[128 = 0]

[108 112 142 101 127 140 161 113 123 144 127 124 182 133 129 138 119 102
 129 125 115 128  99 123 131 120 130 139 131 147 115 145 132 143 133 120
 133 138 109 128 136 129 153 125 121 126 126 148 134 131 133 124 123 123
 127 157 144 156 124 101 125 159 143] => J227
[106 121 140 113 129 144 177 142 112 140 158 118 158 131 134 142 127 124
 160 138 134 138 221 130 140 100 112 135 116 130 146 141 114 135 133 127
 129 124 113 144 128 128 132 127 127 124 133 144 144 132 131 160 120 128
 133 133 129  79  91 130 125 129 117] => J227
[106 117 136 107 126 121 158 116 115 141 116 122 171 129 133 132 126 102
 136 126 122 138  75 118 124 112 127 130 135 142 125 151 133 141 131 131
 118 153 108 113 157 146 161 117 126 121 119 121 125 121 130 148 142 110
 115 163 130 162 141 115 140 122 140] => J227
[116 116 157 102 124 130 154 128 111 158 114 123 137 129 142 130 126  83
 144 148 123 140 137 130 118 108 128 133 107 128 110 159 145 137 129 131
 134 136 110 109 132 128 141 101 130 140 112 121 112 135 121 167 128 130
 109 140 117 136 102 101 123 145 151] => J901
[120 122 128 132 120 130 128 118 118 134 119 114 168 159 124 134 129 108
 135 135 123 139  56 106 125 117 116 118 122 149 109 121 154 138 117 129
 124 149 135 129 125 135 132 121 130 123 125 131 122 146 101 123 131 142
 110 131 132 142 104  95 132 130 148] => J227
[101 125 141 126 131 122 151 118 122 132 107 137 140 173 112 135 127 108
 127 135 126 139  51 133 115 106 150 135 114 134 110 153 138 128 123  50
 134 141 132 125 132 145 141 110 128 142 105 114 116 143 118 178 133 133
 113 138 112 141  84 104 128 147 140] => J901
[111 127 136 107 127 125 112 123   4 131 120 119 149 146 125 133 145 108
 143 136 120 141 126 127 115 126 131 114 122 118  91 135 143 134 100 133
 124 144 127 114 131 137 141 118 129 123 108 124 122 141 119 149 131 136
 115 111 131 147  96  87 124 169 149] => J901
[102 132 134 117 123 123 168 112 107 143 114 123 152 147 124 133 100  97
 115 127 112 130  98 107 118 112 162 126 118 153  90 145 140 135 129 119
 120 135 103 123 135 142 155 108 119 127 113 124 115 147 113 183 128 129
 117 117 121 150  93 117 134 137 138] => J901
[105 121 121 125 140 117 139 114 125 129 115 124 136 157 128 131 135 107
 115 119 124 134  89 143 115 116 132 136 120 131 113 154 145 130 126 127
 129 133 115 119 137 143 138 112 122 128  90 121 120 135 113 185 136 130
 127 131 130 150  98 125 132 146 139] => J901
[104 127 134 116 131 128 161 125 117 137 105 126 106 160 132 135 124 106
 157 132 138 145  81 130 121 115 128 135 117 129 125 162 126 136 134 131
 134 141 128 108 137 140 129 112 122 125 115 115 128 137 115 168 157 118
 117 149 122 138  90 112 132 131 144] => J901
[123 133 142 120 130 126 149 110 117 140 110 126 187 158 122 139 121 122
 138 123 121 128  57 113 129 106 127 124 130 138 118 131 123 135 130 121
 138 138 119 126 118 139 158 121 114 135 136 136 136 149 124 127 130 128
 119 139 127 128 114 109 136 131 132] => J227
[127 123 144 113 119 118 168 129 116 135 115 127 144 127 134 130 106  91
 146 127  94 147 120 121 117 124 133 133 115 129 105 159 134 131 124 142
 129 143 121 103 134 143 137 117 142 140 105 124 121 136 118 156 127 129
  99 120 113 139 112 107 115 131 155] => J901
[111 130 136 121 116 124 165 126 112 140 104 129 138 114 136 120 103 101
 136 130 117 138 104 125 106 125 129 140 135 135 109 156 114 133 126 130
 130 145 117 126 131 138 122 118 185 138 118 124 116 144 126 196 126 127
 112 112 112 140 122 113 121 121 149] => J901
[ 96 129 145 109 124 136 154 121 121 145 124 110 200 146 136 139 124 107
 148 127 120 142 138 121 121 113 131 100 121 155 116 140 133 136 125 120
 133 145 106 135 135 138 152 121 127 125 115 136 125 118 137 138 143 136
 122 137 141 146  96 100 114 147 140] => J227
[ 89 125 146 111 133 126 144 121 114 142 131 114 178 145 151 142 126 102
 133 117 127 125 105 143 132 102 135  68 126 144 118 140 118 131 122 127
 135 137 114 137 135 128 147 116 127 130 145 108 122 144 127 121 126 119
 117 133 114 158 103  99 127 159 130] => J227
[122 118 146 106 123 128 125 126 122 116 108 122 144 147 139 141 115 103
 132 129 111 143 123 123 111 126 128 126 125 147 117 136 145 155 127 134
 135 137 116 116 118 139 175 113 135 133 101 131 123 147 124 131 117 131
 125  94 119 125  83 116 121 168 136] => J901
[132 117 148 102 123 115 144 128 131 151 110 118 128 140 142 114 121  94
 135 126 109 140  59 127 114 109 131 145 133 141 132 155 145 141 130 130
 129 149 121 108 127 148 137 108 130 147 100 108 117 140 156 136 132 126
 158 148 123 155 111 121 126 152 153] => J901
[101 115 137 114  94 123 166 104 107 141 130 118 169 122 119 137 116  96
 125 120 125 131 104 126 116 126 107 123 162 133 115 135 135 136 127 130
 136 136 114 108 133 138 137 108 131 143 122 119 122 134 103 168 120 133
 108 174 134 160 117  95 130 163 149] => J227
[ 94 114 131 133 132 133 149 123 113 138 125 128 175 108 136 135 127 108
 143 108 122 132 133 120 126 117 126 122 127 132 116 141 129 130 120 137
 134 137 120 132 135 132 132 125 129 133 135 131 126 133 131 169 115 137
 114 155 136 150 125  95 120 139 146] => J227
[102 127 143 133 133 121 140 129 124 127 101 134 111 165 130 110 132 102
 145 162 121 112  78 151  93 111 126 135 131 133 125 146 129 129 128 125
 131 139 140 107 125 137 124 112 125 127 116 120 120 135 122 176 122 133
 121  90 106 104 100 101 127 167 137] => J901
[117 122 135  94 125 131 140 118 110 128 148 118 184 114 155 134 141 103
 141 129 105 140 179 115 117 111 132 115 132 139 131 135 132 143 122 124
 137 157 111 127 141 124 165 128 133 139 126 130 125 147 137 146 122 124
 125 120 129 129 127 105 132 135 141] => J227
[ 98 126 137 103 129 132 157 134 117 143 135 120 165 103 131 136  99  93
 142 118 126 135 144 128 108 101 136 118 131 141 117 163 135 172 132 123
 144 144 107 145 151 142 168 119 117 133 111 135 119 144 132 163 118 112
 111 161 140 169 101 103 119 126 155] => J227
[142 117 136 114 124 130 142 127 118 141 112 127 114 176 138 145 138 101
 143 130 120 141 110 137 109 114 131 131 123 114 120 157 141 147 127 125
 140 144 109 112 141 138 161 110 120 141  97 118 111 142 124 133 121 118
 113 130 115 134 111 133 130 130 140] => J901
[106 123 142 100 141 113 159 123 124 142 106 131 128 151 136 133 126  82
 145 124  60 136 114 134 115 103 128 132 114 134 112 184 137 143 130 133
 133 141 115  99 132 139 130 105 120 132 106 114 109 138 121 197 133 132
 118 119 121 142  92 111 129 163 157] => J901

[131 146 125 125 147 126 121 130 127 124 143 122 126 139 140 127 133 128
 100 111 124 132 130 123 129 131 136 150 126 128 128 123 134 136 125 135
 123 138 135 125 117 137 108 118 125 131 123 131 116 128 126 133 133 127
 121 148 127 118 138 131 110 127 124] => J483
[109 162 131 127 144 112 122 137 158 134 115 115 125 132 158 127 153 142
 126 137 133 138 135 120 129 130 110 135 133 132 127 120 140 126 123 141
 139 149 126 129 140 128 116 131 136 133 127 127 122 130 128 129 155 163
 129 161 126 118 156 121 138 130 122] => J734
[111 157 134 130 132 115 127 135 140 133 117 115 130 135 155 126 135 139
 124 130 126 144 128 118 124 131 114 128 129 133 127 126 135 129 125 134
 133 134 132 128 137 138 121 135 145 127 135 120 123 135 131 135 147 151
 120 157 127 118 147 125 126 132 120] => J734
[143 124 130 122 139 135 130 112 125 130 130 116 125 132 118 110 125 113
 126  97 124  92 129 124 128 128 135 148 125 125 142 130 138 130 132 137
 136 141 131 127 127 128 142 103 131 131 121 158 124 129 130 134 125 124
 130 140 124 130 139 126 111 130 123] => J483
[136 147 128 118 144 135 119 121 119 129 149 122 124 140 123 116 127 129
 130  99 121 102 136 118 124 130 147 154 124 125 135 124 149 139 130 137
 137 151 134 126 112 128 124  94 124 133 126 161 120 133 133 136 120 115
 120 162 116 121 139 111  99 130 126] => J483
[113 153 140 128 128 120 117 141 136 126 117 116 125 132 156 122 132 136
 121 139 123 137 125 119 122 139 113 131 136 125 130 133 130 125 126 136
 136 136 129 127 141 137 134 135 140 131 128 123 122 135 130 127 148 154
 125 155 129 122 148 110 139 130 121] => J734
[116 159 141 128 136 125 122 132 139 133 115 116 126 130 151 117 127 139
 117 137 128 124 127 117 124 136 113 139 133 116 130 125 144 127 129 142
 144 141 119 133 141 138 128 122 134 129 136 134 121 139 129 126 154 155
 117 167 122 121 152 129 136 131 122] => J734
[116 158 138 129 141 131 132 132 132 132 122 118 122 141 139 110 136 133
 126 109 122 124 134 115 123 140 124 141 129 127 132 123 163 133 126 143
 144 136 136 125 128 132 125 113 138 128 127 145 123 139 132 129 146 147
 125 168 120 117 148 119 119 128 120] => J483
[129 149 134 131 138 132 126 123 130 129 130 112 125 137 127 113 131 127
 121 117 128 125 136 118 126 138 134 144 123 128 135 117 154 133 120 138
 138 144 128 115 124 129 123 105 137 126 139 146 120 129 132 130 137 138
 134 160 122 118 150 125 119 126 122] => J483
[108 172 140 128 128 124 122 141 145 140 117 113 123 137 159 119 136 133
 117 127 113 140 131 122 127 134 112 134 131 119 131 120 142 131 124 134
 141 146 133 130 132 130 108 127 136 124 139 118 117 134 131 127 155 158
 124 173 124 115 153 124 127 138 126] => J734
[115 144 141 128 133 117 131 133 140 134 115 116 125 133 149 120 132 138
 122 126 124 136 127 114 131 127 121 131 132 131 133 124 141 130 131 144
 138 133 124 128 138 135 127 127 140 127 130 129 111 133 135 119 144 157
 111 163 121 120 154 120 139 127 122] => J734
[130 145 119 123 131 128 120 123 131 126 134 121 127 131 139 117 126 127
 123 120 126 117 136 119 126 129 128 144 129 126 125 131 136 125 128 132
 134 141 137 132 125 132 124 116 128 132 128 138 117 128 133 134 136 140
 123 155 138 132 138 119 129 131 124] => J483
[116 156 130 121 127 128 113 138 130 122 150 126 127 132 151 130 130 130
 122 136 122 124 136 113 127 130 137 148 129 121 133 127 139 131 121 144
 132 163 137 132 116 133  97 119 127 132 123 128 112 128 129 138 142 119
 109 160 120 122 141 121 118 127 124] => J483
[108 168 141 128 136 121 122 155 140 134 109 111 116 132 155 130 131 140
 125 132 132 148 121 116 132 129 107 135 131 133 129 124 138 122 124 145
 142 141 123 127 142 136 119 137 150 141 137 123 122 132 129 119 153 162
 117 170 126 116 154 117 134 132 120] => J734
[129 152 137 145 135 125 128 136 148 128 114 114 134 131 141 118 137 132
 132 117 122 116 129 120 124 130 119 133 129 132 134 132 136 127 120 139
 138 137 130 125 139 128 128 117 140 131 128 145 120 130 128 128 142 151
 124 162 118 129 150 127 129 126 134] => J483
[113 154 148 123 129 124 118 136 141 133 121 121 122 135 155 121 134 130
 119 135 137 139 128 128 128 127 117 135 135 132 132 123 130 126 126 137
 137 141 122 120 137 134 121 132 141 127 133 119 125 131 131 129 147 157
 124 156 132 123 155 127 140 130 122] => J734
[117 155 135 128 119 125 115 136 138 119 143 126 125 135 163 137 131 128
 123 139 127 144 138 114 124 129 124 127 131 126 129 119 128 127 127 136
 132 154 140 131 130 134 102 127 122 138 132 117 116 127 132 132 147 137
 112 158 123 124 146 123 134 129 119] => J483
[115 160 139 129 130 121 117 134 137 132 122 116 121 135 154 126 131 138
 121 125 130 138 134 115 125 130 111 144 128 135 126 125 136 132 121 139
 136 126 129 126 131 136 119 131 140 132 136 124 122 140 128 122 149 160
 124 162 124 118 153 124 135 134 114] => J734
[107 161 148 130 135 121 123 135 138 130 117 113 117 125 154 121 131 132
 125 133 129 141 131 118 128 129 110 132 132 127 139 120 129 125 128 149
 137 150 124 124 142 140 125 129 142 132 134 126 132 131 130 126 152 153
 121 164 132 121 154 126 148 129 113] => J734
[134 155 125 123 143 136 126 124 129 127 145 129 122 145 129 119 130 130
 128 109 119 114 140 118 124 119 138 152 120 127 139 128 147 133 125 134
 142 155 135 126 131 118 116 102 122 125 122 147 112 129 132 136 129 130
 118 161 118 132 138 115 112 126 126] => J483
[115 165 142 128 133 123 128 139 142 121 113 115 129 139 154 123 137 137
 116 133 136 146 132 120 127 130 108 136 130 137 125 121 142 131 120 144
 143 141 132 128 131 145 104 131 143 133 138 122 117 136 135 124 152 158
 120 168 125 117 156 122 133 133 120] => J734
[124 136 139 127 134 127 121 124 130 124 135 119 127 137 141 123 116 131
 119 127 126 112 138 121 122 129 130 141 128 130 133 125 129 123 132 134
 125 142 138 127 125 124 123 118 125 132 122 136 124 130 132 132 134 134
 123 144 124 133 143 127 127 121 126] => J483
[109 146 129 122 138 131 133 121 127 117 148 125 124 135 135 127 141 125
 127 117 122 106 159  95 121 139 148 150 130 118 135 131 143 127 130 139
 136 159 148 127 125 123 116 104 122 127 119 143 118 130 135 124 133 129
 117 154 119 125 137 123 106 122 126] => J483
[115 157 141 136 127 117 118 138 142 128 104 136 127 138 160 133 120 122
 115 146 126 140 133 117 130 130 116 134 127 131 113 126 131 126 132 139
 135 142 127 124 131 136 124 130 134 135 132 123 123 132 132 127 150 147
 121 147 131 120 142 118 144 140 124] => J734
[138 144 130 123 148 133 131 122 127 127 133 111 121  96 123 103 121 123
 127  91 123 105 135 119 117 138 135 146 126 126 141 124 149 138 127 144
 143 146 127 129 119 129 133  97 128 132 128 165 124 139 133 141 133 136
 121 161 118 122 136 127 108 124 123] => J483
[114 156 142 131 132 119 127 135 148 138 109 114 127 131 152 118 134 134
 116 124 127 135 134 124 152 128 112 133 131 127 125 133 131 126 127 136
 138 133 125 125 137 134 126 127 149 129 134 136 129 126 127 125 149 163
 126 159 123 120 158 131 141 127 128] => J483
[108 154 139 126 122 120 120 137 140 122 115 110 128 134 161 126 134 140
 118 139 130 135 130 118 123 129 117 127 134 128 131 117 129 121 133 139
 138 142 132 127 139 136 119 130 136 131 131 123 124 130 131 123 152 162
 121 159 126 127 156 127 150 124 120] => J734
[116 159 142 131 140 120 120 127 140 131 113 117 120 138 161 118 128 140
 120 125 127 138 127 114 123 135 118 135 133 131 132 119 136 129 131 143
 142 136 127 120 135 134 132 126 144 129 130 129 121 134 133 137 149 159
 122 165 126 119 151 124 131 128 126] => J734
[102 164 141 119 125 118 118 141 148 137 123 119 124 133 163 135 133 142
 123 151 125 147 133 112 131 131 111 126 133 131 128 134 123 128 126 145
 141 140 132 127 133 138 107 139 140 131 134 114 129 130 117 135 154 159
 122 151 126 119 150 118 142 130 115] => J734
[138 151 135 128 134 131 122 125 129 128 139 118 113 134 136 120 122 129
 120 115 130 118 139 118 124 132 134 149 128 130 135 123 137 132 126 140
 133 157 128 124 124 133 107  97 128 128 122 143 120 125 129 135 136 135
 122 159 122 114 140 125 125 127 131] => J483
[129 139 135 134 140 129 129 115 128 123 127 125 126 137 128 109 130 124
 125 104 125 104 131 121 123 130 129 141 130 127 141 128 138 123 131 138
 137 141 125 123 135 134 127 125 130 128 122 151 126 125 131 132 133 140
 127 152 124 131 146 126 126 119 125] => J483
[112 161 137 135 134 125 124 134 149 133 115 115 126 135 156 135 133 144
 119 129 127 129 126 128 128 130 111 133 132 126 130 117 134 127 135 140
 141 133 125 127 140 138 119 128 146 130 131 128 127 131 126 125 150 168
 121 163 123 122 152 124 139 124 121] => J734
[113 156 139 132 129 124 121 133 140 127 119 116 122 130 161 128 134 139
 120 137 133 134 131 120 126 128 111 133 129 127 119 120 123 130 134 150
 139 153 126 131 137 145 124 133 135 128 130 123 116 128 133 124 173 166
 121 155 120 125 160 126 146 132 120] => J734
[117 155 134 133 139 126 124 130 137 136 121 118 125 140 143 112 131 129
 123 114 127 124 126 126 121 133 120 141 122 130 125 124 142 115 138 141
 138 144 128 127 131 134 123 116 134 129 130 142 121 135 126 131 142 146
 118 164 118 128 145 122 123 121 120] => J483
[119 145 134 130 137 128 129 127 134 127 123 121 122 138 130 107 129 129
 118 117 113 136 130 126 125 133 128 153 127 126 130 131 143 134 119 130
 141 131 130 130 130 131 128 120 135 126 131 137 116 132 128 130 140 133
 123 151 124 116 138 134 109 127 122] => J483
[137 142 140 126 156 135 136 109 146 128 125 113 116 152 114  88 130 126
 123  76 126  95 132 116 115 138 137 157 125 125 148 124 156 128 132 140
 146 144 124 123 138 122 141  91 130 124 127 176 128 133 127 135 131 142
 129 162 111 127 144 133 104 125 124] => J483
[130 148 134 122 124 130 122 124 119 128 163 125 131 137 138 125 136 120
 128 115 120 109 136 119 127 130 145 154 126 123 135 124 139 129 119 138
 137 154 135 133 123 129 105 101 117 139 122 143 118 131 135 138 132 118
 119 150 126 124 139 129 116 117 131] => J483
[112 161 136 127 135 115 123 137 133 137 112 114 111 137 147 122 128 139
 118 131 123 144 129 116 125 130 105 139 132 128 136 124 139 126 128 139
 134 135 129 129 132 145 114 128 141 129 131 128 123 126 129 127 150 162
 125 169 124 114 156 119 132 129 120] => J734
[117 159 150 126 128 124 124 138 139 139 119 114 125 139 159 123 135 138
 110 133 131 133 135 115 128 127 113 131 134 128 122 122 137 134 129 140
 140 128 130 126 138 133 119 120 140 133 135 130 120 131 131 124 150 158
 120 161 124 123 150 127 139 141 118] => J734
[110 151 129 131 128 126 127 143 142 134 116 119 126 131 155 131 131 140
 121 145 128 155 127 120 127 131 115 132 133 129 122 124 142 126 124 136
 126 131 130 131 124 141 114 138 145 127 143 116 119 134 130 131 149 153
 120 159 129 114 143 124 123 136 121] => J734
[119 167 141 132 147 130 137 133 142 123 106 107 119 138 151 108 134 133
 118 110 121 134 132 118 124 137 120 145 167 131 133 127 152 128 121 138
 154 140 128 133 132 139 126 114 143 129 132 152 120 134 129 129 154 159
 123 185 119 114 152 125 124 137 122] => J483
[119 158 135 129 135 122 124 132 138 129 112 121 130 141 151 122 132 139
 125 125 127 137 132 121 126 133 119 140 132 133 137 125 134 125 129 144
 140 140 129 124 137 136 122 121 138 129 132 128 117 132 132 126 151 159
 122 166 125 124 152 120 132 125 121] => J734
[116 158 143 139 132 121 116 134 142 132 109 103 125 136 162 127 132 134
 118 134 125 136 127 122 126 132 112 132 138 135 136 121 138 122 131 138
 139 131 125 128 141 136 118 122 138 130 132 121 122 151 130 132 156 158
 127 172 126 119 162 122 127 132 119] => J734
[119 156 133 125 125 127 122 135 135 136 117 116 124 145 147 123 131 136
 125 127 127 134 133 115 126 134 112 147 132 127 133 122 129 133 129 131
 135 141 133 128 128 133 117 130 134 119 130 130 123 133 128 129 147 158
 128 157 127 118 149 123 130 129 127] => J734

[146 129 124 119 111 139 130 131 140 143  97 122 124 133 133 127 127 124
 128 118 127 127 116 133 111 143 145 126 131 127 137 128 134 141 126 118
 129 149 141 137 152 140 127 116 136 143 130 119 142 126 137 127 139 128
 135 135 138 118 120 108 140 104 125] => J424
[136 128 137 151 119 125 117 150 141 132 111 114 128 132 135 122 132 135
 131 123 138 139 132 136 125 140 117 118 122 119 134 130 129 142 123 109
 138 138 129 130 134 140 133 137 133 143 123 140 128 135 140 128 130 131
 138 132 125 113 119 103 126 106 118] => J424
[133  90 123 137 113 128 124 126 155 120  71 125 102 128 141 125 150 141
 119 107 132 147 119 130 132 141  88 110 106 133 133 132 142 128 115 126
 136 143 147 128 144 144 122 130 138 137 123 119 146 133 132 119 135 125
 131 132 123 118 124 127 140 100 126] => J424
[139 134 116 114 135 111 124 155 169 139 147 117 104 105 116 145 143 116
 128 108 126 104 136 137 120 148 126 124  97 123 105  98 120 127 130 116
 123 188 145 142 153 125 123 126 112 121 129 128 136 146 139 129 153 120
 112 139 122  76 124 139 140 124 144] => J168
[155 140 129 132 126 119 126 142 136 151 102 119 123 125 133 125 145 128
 132 136 121 125 134 123 130 130 129 123 129 128 128 156 140 149 117 110
 125 152 144 129 150 134 126 137 138 132 127 117 138 142 122 130 133 121
 124 137 152 113 124 111 132 117 130] => J424
[137 115 149 118 129  95  95 113 166 121  70 115 115 121 133 120 146 143
 125 126 157 145 120 129 129 142 110 101 120 140 130 153 106 128 124 129
 114 159 128 136 122 138 113 132 139 142 126 106 140 125 134 123 126 138
 122 137 128 116 122 120 148 143 104] => J266
[128 129 120 146 123 135 122 137 149 135  73 113 120 125 132 125 139 133
 127 112 138 128 149 128 130 137 106 120 122 138 132 129 150 142 113 123
 135 147 127 136 136 127 120  95 135 125 140 129 140 129 131 130 132 144
 129 131 135 128 131 129 135 121 122] => J424
[130 127 131 131 112 129 112 134 146 132 108 106 119 130 128 128 136 137
 136 116 129 138 129 127 115 147 113 112 114 138 135 118 136 137 113 125
 135 134 126 133 127 135 125 136 148 133 132 119 133 128 134 118 138 146
 126 133 132 119 120 120 135  95 122] => J424
[122 124 119 122 123  84 137 117 130 145 150 125 133 122 125 119 146 110
 133 113 137 132 130 116 136 148 173 128 113 106 140 125 108 135 119 112
 125 169 137 124 100 147 125 127 113 128 126 111 127 133 128 106 127 132
 144 124 116 119 117 118 133 147 129] => J266
